Each new row is followed by what is left of it after taking away its nearest point in the smallest flat space through zero that holds the rows named last above it.
Zini:
[[-.03, .33, .28, .36, .25, -.03, -.05, .02, -.22, -.17, .15, .25, -.11, .27, -.01, -.01, -.34],
[.00, .21, .20, .22, .20, .02, -.03, .02, -.13, -.07, .05, .13, -.06, .17, -.04, -.05, -.20]]
New rows:
[-.08, .32, .09, .11, .04, .09, .10, .12, -.07, -.22, -.02, .08, .03, .03, .06, .19, -.47] : [-.04, .15, -.03, -.09, -.05, .15, .13, .12, .06, -.09, -.15, -.08, .10, -.11, .03, .15, -.27]
[-.05, .05, .08, -.30, -.20, .01, .07, -.09, .03, -.10, .41, .22, -.23, .08, .25, .15, -.19] : [.04, .04, .16, -.36, -.03, .18, .08, -.06, .08, .08, .20, .08, -.18, .06, .10, -.04, -.10]
[-.01, .30, .04, .18, .30, -.13, -.04, .29, -.10, .03, -.01, .33, -.11, .13, -.13, -.01, -.11] : [-.01, .10, -.16, -.03, .10, -.15, -.01, .27, .03, .10, -.06, .20, -.05, -.04, -.09, .04, .08]

Leke:
[[-.08, -.22, -.13, -.05, .20, .19, -.10, -.13, -.13, .16, -.03, .00, .27, .32, .00, .25, .21],
[-.20, -.19, -.16, .08, .26, .43, -.12, -.26, -.08, .28, -.01, -.07, .15, .39, .01, .34, .21]]
New rows:
[.11, .29, .09, .07, -.08, .25, -.17, -.04, .05, .00, .35, .02, -.08, .20, .00, .11, .31] : [.19, .28, .11, -.01, -.13, .09, -.15, .05, .02, -.08, .34, .06, -.01, .14, -.01, .04, .30]
[.00, -.12, .00, -.19, .06, -.05, .00, .04, -.33, .06, -.06, .08, .20, .17, -.04, .11, .26] : [-.04, .06, .07, -.05, -.03, .01, .06, .03, -.19, .04, -.02, .02, -.09, .00, -.03, .00, .11]

zeget:
[[-.09, .19, .22, -.01, .08, .10, .00, .01, .01, -.11, .04, .05, .20, -.14, -.25, -.11, .13],
[-.32, .18, .24, .08, .10, .03, -.05, -.08, -.22, .07, -.06, .09, .62, .32, -.03, -.24, .03]]
New rows:
[.11, .25, .22, -.07, .05, .26, .07, .08, -.28, -.11, .16, -.14, .07, -.04, -.12, .08, .02] : [.15, .13, .09, -.06, .00, .20, .07, .07, -.30, -.03, .13, -.17, -.03, .07, .04, .14, -.06]
[-.18, .29, .16, -.42, -.06, -.14, -.20, .13, -.05, -.11, .26, .09, -.11, -.28, -.09, -.11, .13] : [-.19, .17, .03, -.39, -.11, -.22, -.21, .10, -.12, .01, .21, .07, -.11, -.06, .13, -.08, .02]
[.00, -.02, .03, .07, .08, -.12, .03, .08, .01, .43, .20, .26, .39, -.21, .03, -.17, -.17] : [.10, -.07, -.04, .04, .05, -.13, .05, .11, .08, .41, .22, .23, .20, -.31, .03, -.10, -.18]

silop:
[[.22, .00, -.42, .23, .20, -.25, .05, -.03, .16, -.27, -.39, -.05, -.08, .25, -.08, .06, -.22],
[.10, -.02, -.28, .14, .08, .04, -.01, -.12, .11, .09, -.23, -.09, .01, .18, .12, .14, -.15]]
New rows:
[.32, -.14, -.42, .21, -.04, -.08, .04, -.07, -.06, -.20, -.10, -.03, -.18, .23, .04, .22, -.29] : [.16, -.13, -.09, .03, -.18, .04, .02, -.01, -.19, -.09, .20, .03, -.14, .03, .03, .13, -.11]
[-.04, .03, .00, .30, .07, -.14, .00, -.12, -.02, -.33, -.24, .01, -.03, .19, -.07, -.10, .04] : [-.14, .02, .14, .22, -.02, .04, -.04, -.16, -.07, -.11, -.10, .00, .03, .11, .04, -.07, .11]
[-.14, .17, -.09, .02, -.02, -.03, .00, .05, -.11, -.19, -.08, -.11, .15, -.41, -.14, -.20, -.04] : [-.13, .16, -.16, .05, -.02, .07, -.02, -.02, -.08, -.05, -.13, -.16, .18, -.36, -.04, -.12, -.08]

Gasok:
[[.11, .27, .19, .09, -.01, .37, .06, -.04, -.17, .07, -.01, -.16, .00, .08, .03, .11, -.06],
[.19, .22, .19, -.01, -.08, .16, -.01, -.04, -.25, -.12, .15, -.03, -.20, -.04, .14, .21, -.04]]
New rows:
[.08, -.20, .20, .02, -.10, -.24, -.18, .01, -.04, -.02, .10, -.09, -.24, .12, -.06, -.07, -.18] : [.05, -.16, .21, .07, -.07, -.12, -.14, .01, -.02, .07, .03, -.16, -.15, .18, -.11, -.11, -.19]
[-.19, .02, -.09, .01, .10, .31, .14, .08, .34, .05, -.22, -.20, .41, .15, -.11, -.16, .10] : [-.03, .04, -.02, -.11, -.01, .11, .05, .07, .16, -.22, .02, -.05, .10, -.01, .07, .03, .11]
[.09, -.15, -.28, -.12, .16, -.34, -.03, -.07, .26, -.25, .10, .09, .09, -.06, -.02, -.06, .02] : [.17, .08, -.12, -.03, .16, .00, .03, -.10, .13, -.17, .07, -.06, .12, .02, -.01, .02, -.03]

fis:
[[.01, -.20, -.09, .11, -.14, -.10, .19, .23, -.10, .17, -.03, -.37, .13, -.01, -.12, .28, -.04],
[.08, -.37, -.25, .03, -.25, -.10, .25, .38, -.16, .23, -.19, -.36, -.05, .01, -.11, .42, -.04],
[.21, -.34, -.01, .22, -.27, .04, .44, .10, -.24, .41, -.15, -.31, -.13, .04, .18, .33, .06],
[.07, -.22, -.13, .05, -.16, -.05, .17, .16, -.12, .20, -.07, -.20, -.06, .03, .02, .27, .03]]
New rows:
[-.02, -.24, .18, -.02, -.17, .07, .43, -.02, .09, .40, -.12, -.12, .12, -.08, .35, .20, -.05] : [-.17, -.07, .07, -.23, -.02, .00, .11, .01, .24, .13, -.05, .08, .16, -.09, .19, .07, -.08]
[-.13, .10, .15, .08, -.02, -.02, .22, -.11, .11, .00, -.09, .12, -.16, .18, .28, -.30, .10] : [-.21, .04, -.01, .02, -.04, -.15, .15, .09, .12, -.02, -.06, -.03, -.05, .17, .10, -.14, .06]

Kazi:
[[-.09, -.03, .03, -.10, -.07, .23, .25, .02, -.04, .01, .01, -.17, -.19, -.07, -.02, .17, -.07],
[.10, .11, -.15, -.21, -.05, .11, .09, -.15, -.01, -.17, .08, -.15, -.20, -.14, .04, .44, -.07],
[.09, .10, -.06, -.19, -.14, .19, .15, -.10, -.15, -.11, -.02, -.15, -.26, -.11, .07, .31, -.17],
[-.06, -.07, -.04, -.03, -.28, .32, .22, -.19, .07, -.30, -.04, -.18, -.29, -.26, .12, .40, -.11]]
New rows:
[.48, .18, -.05, -.27, -.10, -.19, .09, .03, -.27, -.09, .28, -.19, .24, .13, .18, .03, .10] : [.24, -.05, .07, -.05, -.20, -.05, .21, .06, -.08, -.13, .23, -.20, .26, .06, .18, -.09, .18]
[.05, .02, -.05, .14, -.32, -.19, -.37, .05, -.31, -.05, -.14, .07, -.15, -.17, .18, -.01, .08] : [-.12, -.04, -.05, .06, -.14, -.13, -.18, .17, -.18, .10, .02, -.06, -.14, -.15, .02, .08, .21]

tir:
[[-.10, .17, .04, .11, .15, -.50, .04, .14, .01, .03, .04, .02, -.07, -.06, -.10, -.20, -.15],
[.03, -.09, -.03, .23, .01, -.17, .41, -.24, .05, .24, .37, -.27, .32, -.47, -.24, .06, -.10],
[.04, -.09, .02, .10, .14, -.02, .08, -.08, .07, .01, .00, -.02, .03, -.38, .09, .01, -.36]]
New rows:
[.11, .30, .19, .05, -.05, -.19, .05, -.01, -.07, .07, .16, -.16, .29, -.09, -.08, .15, .15] : [.13, .26, .21, -.02, -.01, -.04, -.10, .03, -.06, -.04, -.01, -.05, .17, -.07, .09, .16, .03]
[.09, .22, .04, .02, .04, -.22, -.02, -.10, .16, .14, .21, .09, -.06, -.22, -.17, -.22, -.45] : [.12, .17, .01, -.11, -.12, .09, -.11, -.12, .12, .10, .16, .11, -.06, .04, -.14, -.11, -.17]
[-.06, .11, .05, .12, .09, -.35, .28, -.13, -.06, .25, .10, -.06, -.12, -.05, -.16, .15, -.06] : [-.01, .04, .05, .00, .05, -.05, .12, -.12, -.07, .15, -.06, .03, -.20, .07, .00, .23, -.03]

linem:
[[-.10, -.10, .06, -.08, -.14, .15, -.15, -.05, -.19, .27, -.08, -.09, -.11, .02, -.10, .02, -.06],
[-.17, -.16, .39, -.06, -.18, -.12, -.38, .16, -.13, .04, -.37, .32, -.11, .15, -.52, -.01, -.15],
[.04, -.18, .04, -.24, -.35, .08, -.25, -.26, -.21, .00, -.26, .38, -.31, .12, .01, -.06, -.50]]
New rows:
[-.16, .16, .15, .04, .03, -.21, -.03, .37, .20, -.10, -.16, .22, .08, .14, -.22, -.04, .13] : [-.10, .13, -.06, -.06, -.07, .02, .04, .13, .07, .08, -.05, .06, -.03, .09, .07, -.04, .02]
[.26, .04, .07, -.11, -.15, .07, .23, -.40, -.23, .34, .37, -.16, -.13, .01, -.03, -.22, .02] : [.25, .07, .22, -.04, -.07, -.14, .20, -.23, -.10, .12, .28, .04, -.05, .06, -.22, -.23, .07]
[-.11, -.10, -.09, -.08, .55, -.01, .08, .01, .25, .08, .26, -.05, .07, -.05, .24, .23, .29] : [-.14, -.21, .02, -.19, .37, .00, -.11, -.06, .13, .10, .07, .17, -.08, .03, .12, .21, .06]

Vesa:
[[-.06, .41, .25, .01, .49, .00, .34, .03, .04, .07, .06, .02, -.05, -.07, -.26, -.03, .24],
[-.04, .29, -.05, .06, .13, -.24, .10, -.10, -.11, .12, .15, .08, -.01, -.06, -.11, .04, .20],
[.01, .29, .12, -.10, .32, -.08, .24, -.02, -.18, .06, .11, .01, .02, .00, -.17, .07, .30],
[-.02, .31, .18, -.04, .35, -.04, .34, .03, .03, -.22, .01, .07, -.22, -.07, -.08, .04, .07],
[-.11, .20, .06, -.02, .27, -.07, .26, .08, -.04, -.03, .02, .04, -.04, -.05, -.11, .12, .15]]
New rows:
[-.16, -.13, -.08, -.15, -.23, -.01, -.12, .00, -.05, .16, .22, .02, -.17, -.07, .34, .12, .15] : [-.15, -.02, .09, -.13, -.05, .10, -.03, .02, .08, .16, .19, .00, -.21, -.09, .25, .02, .15]
[-.15, .18, .11, -.07, .16, -.08, -.12, .29, -.09, .13, .24, -.05, -.08, -.27, .11, .01, -.04] : [-.07, .08, .12, -.12, .06, -.02, -.20, .27, -.10, .08, .22, -.08, -.08, -.23, .17, -.03, -.10]
